Below are the code and all the weights of a small trained network. Each question names an input and a class and asks about switching units off, where a switched-off unit gives its printed mean instead of its output.

import numpy as np


def w(rows, s, z=0):
    codes = np.array(rows[::2]) - 128.0
    scale = np.full(codes.shape[1], s)
    scale[-1] = z or s
    return codes * scale


def f(y):
    return np.maximum(y, 0)


def log_softmax(a):
    a = a - a.max(-1, keepdims=True)
    return a - np.log(np.exp(a).sum(-1, keepdims=True))


def net(x, mask):
    res = np.array(x, float).reshape(1, 4) / 4 @ E
    y = f(res @ A[0][:, :-1].T + A[0][:, -1])
    res = res + np.where(mask, y, B[0][:, -1]) @ B[0][:, :-1]
    return log_softmax(res[-1] @ U[:, :-1].T + U[:, -1])


A, B = {}, {}
E = w([
[154,61,88,166,186,133,138,80],'x0',
[150,68,171,119,87,123,169,72],'x1',
[143,82,117,193,28,161,81,83],'x2',
[174,126,107,159,89,252,164,186],'x3',
],0.013)
A[0] = w([
[131,115,51,188,105,125,62,143,152],'n0',
[145,136,155,67,168,65,225,184,178],'n1',
[109,103,110,69,215,178,120,198,129],'n2',
[89,121,130,154,69,52,31,50,204],'n3',
[160,107,159,191,86,147,89,173,229],'n4',
[143,72,78,197,234,73,167,71,197],'n5',
[117,170,188,107,254,188,156,134,185],'n6',
[154,52,84,120,69,68,155,71,252],'n7',
[181,109,26,184,102,109,90,128,92],'n8',
[156,160,204,92,157,66,120,46,118],'n9',
[74,174,38,123,131,176,98,151,90],'n10',
[75,213,77,118,157,97,74,121,92],'n11',
[107,135,131,174,131,145,128,87,110],'n12',
],0.0097,0.0046)
B[0] = w([
[176,175,180,199,210,148,52,159,191],'n0',
[129,96,156,152,120,108,213,96,222],'n1',
[161,121,84,141,105,128,171,127,193],'n2',
[90,205,174,121,109,176,81,141,246],'n3',
[93,144,195,94,120,171,59,162,204],'n4',
[130,167,184,173,69,53,185,47,229],'n5',
[180,101,100,127,147,134,167,79,212],'n6',
[132,172,143,71,110,215,95,137,218],'n7',
[137,108,142,209,186,168,93,154,185],'n8',
[130,124,164,163,118,108,117,126,213],'n9',
[151,125,117,124,147,191,138,163,178],'n10',
[60,121,78,2,121,112,108,145,196],'n11',
[98,148,115,102,156,156,122,192,150],'n12',
],0.011,0.014)
U = w([
[173,161,37,80,103,226,144,153,91],'0',
[181,146,150,186,142,40,195,67,206],'1',
[145,63,102,126,174,89,47,158,2],'2',
[186,70,28,210,88,135,110,136,55],'3',
[146,208,122,159,199,214,21,199,127],'4',
[86,102,22,50,120,46,139,132,100],'5',
[81,203,222,157,1,108,46,104,212],'6',
],0.0087,0.0035)

Each question gives the input, the list of numbers given to net, and the class t.
The units are the neurons (one row each of A and B). Each row of codes is followed by its name. A weight is (code - 128) times the scale printed after its matrix; where a second scale follows, it is the last column's (A, B and U).
mask holds one flag per neuron, in row order. A switched-off neuron (its flag False) gives its mean, the last column of its row in B, instead of its output. The means were averaged over made-up inputs and are rounded, as every weight is.
A unit's drop is (log p(t) with every unit on - log p(t) with that unit switched off) / (log p(t) with every unit on - log p(t) with every unit switched off).
The circuit of an input: a set's keep is (log p(t) with only the set's units on - log p(t) with every unit switched off) / (log p(t) with every unit on - log p(t) with every unit switched off). Starting from the 12 units with the biggest drops (on a tie, the unit counted first), units are removed one at a time, each time the one whose removal leaves the highest keep (on an exact tie, the one counted first), for as long as the keep stays at least 0.8.
units of the circuit, in order: the units of the circuit, biggest drop first
unit that matters most: the unit with the biggest drop
k most important neurons: the k neurons with the biggest drops, biggest first
drop of u: that unit's drop, to one decimal
input [-6,1,-6,-6], class 5: 3 most important neurons : (n11, n5, n0)
input [-1,-1,-2,6], class 0: units of the circuit, in order : (n0, n3)
input [8,7,1,2], class 6: most important neuron : (n5)
input [2,6,-2,1], class 1: 2 most important neurons : (n3, n4)
input [7,-8,0,-6], class 6: 2 most important neurons : (n5, n11)
input [2,-5,-4,-1], class 5: 2 most important neurons : (n11, n0)
input [-5,2,7,4], class 4: units of the circuit, in order : (n5, n0)
input [-5,0,-8,-3], class 5: 4 most important neurons : (n11, n5, n0, n8)
input [2,-6,-5,-5], class 5: 2 most important neurons : (n11, n0)
input [-1,7,-8,8], class 1: 2 most important neurons : (n1, n7)
input [-3,8,-3,7], class 0: 4 most important neurons : (n5, n3, n9, n0)
input [8,7,0,8], class 6: 3 most important neurons : (n5, n10, n6)
input [-1,-1,-1,2], class 0: 3 most important neurons : (n5, n0, n3)
input [7,-5,-3,-5], class 1: unit that matters most : n5
input [-6,0,-7,-7], class 5: 2 most important neurons : (n11, n5)
input [-2,-2,-7,8], class 0: drop of n5 : 0.3
input [-7,-8,-1,-3], class 5: drop of n11 : 0.2
input [-3,-8,-8,-6], class 5: drop of n11 : 1.0
